Below are the code and all the weights of a small trained network. Each question names an input and a target symbol and asks about switching units off, where a switched-off unit gives its printed mean instead of its output.

import numpy as np


def w(rows, s, z=0):
    codes = np.array(rows[::2]) - 128.0
    scale = np.full(codes.shape[1], s)
    scale[-1] = z or s
    return codes * scale


def norm(h):
    return h / np.sqrt((h * h).mean(-1, keepdims=True) + 1e-5)


def f(y):
    return np.maximum(y, 0)


def softmax(a):
    e = np.exp(a - a.max(-1, keepdims=True))
    return e / e.sum(-1, keepdims=True)


def log_softmax(a):
    a = a - a.max(-1, keepdims=True)
    return a - np.log(np.exp(a).sum(-1, keepdims=True))


def net(x, mask):
    ids = ['Θαβεημπσ'.index(c) for c in x.split()]
    T = len(ids)
    res = E[ids] + P[:T]
    q, k, v = (norm(res) @ M[0].T for M in (Q, K, V))
    z = softmax(np.where(np.tri(T) > 0, q @ k.T / 4**0.5, -1e9)) @ v
    res = res + np.where(mask[0], z, O[0][:, -1]) @ O[0][:, :-1]
    y = f(norm(res) @ A[0][:, :-1].T + A[0][:, -1])
    res = res + np.where(mask[1:9], y, B[0][:, -1]) @ B[0][:, :-1]
    return log_softmax(norm(res)[-1] @ U[:, :-1].T + U[:, -1])


Q, K, V, O, A, B = {}, {}, {}, {}, {}, {}
E = w([
[72,98,107,191,201,71,171,66,193,124,131,144],'Θ',
[92,125,185,157,126,216,65,127,163,84,124,116],'α',
[150,96,119,65,86,173,178,144,133,3,112,155],'β',
[200,116,108,67,103,138,73,151,187,110,143,196],'ε',
[179,134,16,70,160,132,98,122,128,126,165,96],'η',
[66,139,99,179,173,115,115,88,139,72,105,84],'μ',
[78,105,101,101,152,103,60,67,92,121,175,107],'π',
[126,125,150,194,109,137,67,73,168,121,141,107],'σ',
],0.016)
P = w([
[119,117,175,141,112,79,103,222,58,142,152,144],'0',
[128,65,35,157,76,141,97,141,57,163,46,254],'1',
[25,158,114,115,83,108,124,160,191,141,162,155],'2',
[158,62,155,114,128,89,71,204,153,92,117,75],'3',
[193,145,100,175,168,219,89,69,114,116,101,170],'4',
[77,181,102,118,67,152,130,147,207,141,161,127],'5',
[170,62,129,113,163,104,121,191,194,87,154,55],'6',
],0.015)
Q[0] = w([
[166,80,244,92,144,125,114,176,186,66,166,57],'H1',
[133,35,2,52,152,107,83,164,245,120,166,99],'H1',
[26,238,103,106,32,163,129,106,215,157,177,177],'H1',
[182,96,144,201,158,94,80,150,101,163,70,106],'H1',
],0.011)
K[0] = w([
[238,172,96,71,62,225,167,172,210,67,112,119],'H1',
[255,160,69,13,159,89,192,133,147,140,187,175],'H1',
[103,191,244,243,168,95,106,182,46,182,207,181],'H1',
[199,165,102,102,152,127,97,26,216,117,127,102],'H1',
],0.0094)
V[0] = w([
[170,56,198,74,4,120,100,135,161,198,202,152],'H1',
[182,158,220,127,179,112,152,155,240,247,94,209],'H1',
[65,142,188,2,94,146,189,200,79,50,50,129],'H1',
[74,72,186,219,112,197,73,122,195,47,127,141],'H1',
],0.0064)
O[0] = w([
[177,131,156,208,110,65,107,102,168,168,212,166,201],'H1',
[186,86,81,116,194,143,76,108,139,180,127,197,2],'H1',
[27,148,168,83,252,183,122,93,105,136,140,115,154],'H1',
[86,195,143,147,127,163,152,160,57,138,132,184,206],'H1',
],0.013,0.0051)
A[0] = w([
[185,156,114,141,106,122,128,80,86,154,154,159,142],'N1',
[128,61,148,88,127,147,129,122,193,180,95,11,61],'N2',
[148,124,101,159,93,154,140,96,141,120,8,180,80],'N3',
[144,95,142,140,175,104,101,128,175,152,169,156,114],'N4',
[182,71,117,44,70,162,120,200,29,110,108,183,9],'N5',
[72,142,148,120,136,162,140,151,118,109,183,113,140],'N6',
[123,147,194,45,227,110,157,120,138,148,172,64,62],'N7',
[167,98,74,92,121,130,110,37,41,141,65,156,146],'N8',
],0.015,0.014)
B[0] = w([
[115,127,141,128,163,153,150,157,121,133,119,116,193],'N1',
[137,171,102,129,181,88,85,152,178,116,86,172,166],'N2',
[120,100,142,127,123,148,93,58,151,171,129,122,201],'N3',
[119,119,97,77,102,161,132,100,77,80,143,114,198],'N4',
[36,68,113,173,3,104,37,93,202,130,82,59,162],'N5',
[179,124,123,109,148,103,123,105,120,168,130,137,250],'N6',
[119,98,166,171,159,206,142,161,156,111,126,81,180],'N7',
[153,130,155,158,182,133,138,102,104,189,111,146,188],'N8',
],0.024,0.011)
U = w([
[102,95,159,145,32,147,68,73,164,186,86,106,94],'Θ',
[200,159,121,136,200,107,138,99,46,218,78,254,92],'α',
[129,134,206,152,213,188,136,147,147,123,143,85,66],'β',
[122,132,106,103,100,149,78,107,63,59,189,123,183],'ε',
[140,171,142,98,151,65,67,167,178,80,80,157,196],'η',
[83,220,144,51,83,105,172,179,66,155,49,64,160],'μ',
[180,149,216,89,61,25,158,105,143,182,200,40,29],'π',
[98,189,143,209,60,130,150,229,93,131,144,139,252],'σ',
],0.008,0.0021)

Each question gives the input, a string of symbols that net reads in full, and the target symbol t.
The units are the heads (4 rows each of Q, K, V and O) and the neurons (one row each of A and B). Each row of codes is followed by its name. A weight is (code - 128) times the scale printed after its matrix; where a second scale follows, it is the last column's (O, A, B and U).
mask holds one flag per unit, heads first, then neurons. A switched-off unit (its flag False) gives its mean, the last column of its rows in O or B, instead of its output. The means were averaged over made-up inputs and are rounded, as every weight is.
A unit's drop is (log p(t) with every unit on - log p(t) with that unit switched off) / (log p(t) with every unit on - log p(t) with every unit switched off).
The circuit of an input: a set's keep is (log p(t) with only the set's units on - log p(t) with every unit switched off) / (log p(t) with every unit on - log p(t) with every unit switched off). Starting from all 9 units, units are removed one at a time, each time the one whose removal leaves the highest keep (on an exact tie, the one counted first), for as long as the keep stays at least 0.8.
units of the circuit, in order: the units of the circuit, biggest drop first
top k neurons: the k neurons with the biggest drops, biggest first
drop of u: that unit's drop, to one decimal
input σ π π β α α, target σ: units of the circuit, in order	[H1 N3]
input α π π σ β σ, target α: units of the circuit, in order	[H1 N6]
input Θ β α μ η μ α, target η: units of the circuit, in order	[N2 H1]
input Θ Θ μ σ, target σ: top neuron	[N6]
input β β α, target β: units of the circuit, in order	[H1 N7]
input α ε μ, target α: units of the circuit, in order	[N6 H1]
input β Θ β ε μ, target Θ: top 3 neurons	[N5 N3 N6]
input ε β σ π η σ, target ε: units of the circuit, in order	[H1 N4]
input β η α α μ, target Θ: units of the circuit, in order	[H1 N5 N3]
input α π Θ Θ α, target α: units of the circuit, in order	[H1 N7]
input α β π, target α: units of the circuit, in order	[N6 H1]
input α σ ε Θ η, target Θ: drop of N5	0.8
input Θ α α η, target η: drop of N2	0.4
input μ μ σ α, target α: drop of N3	0.0
input α η μ β ε η, target α: top neuron	[N6]
input β π ε π β, target α: top 2 neurons	[N6 N4]
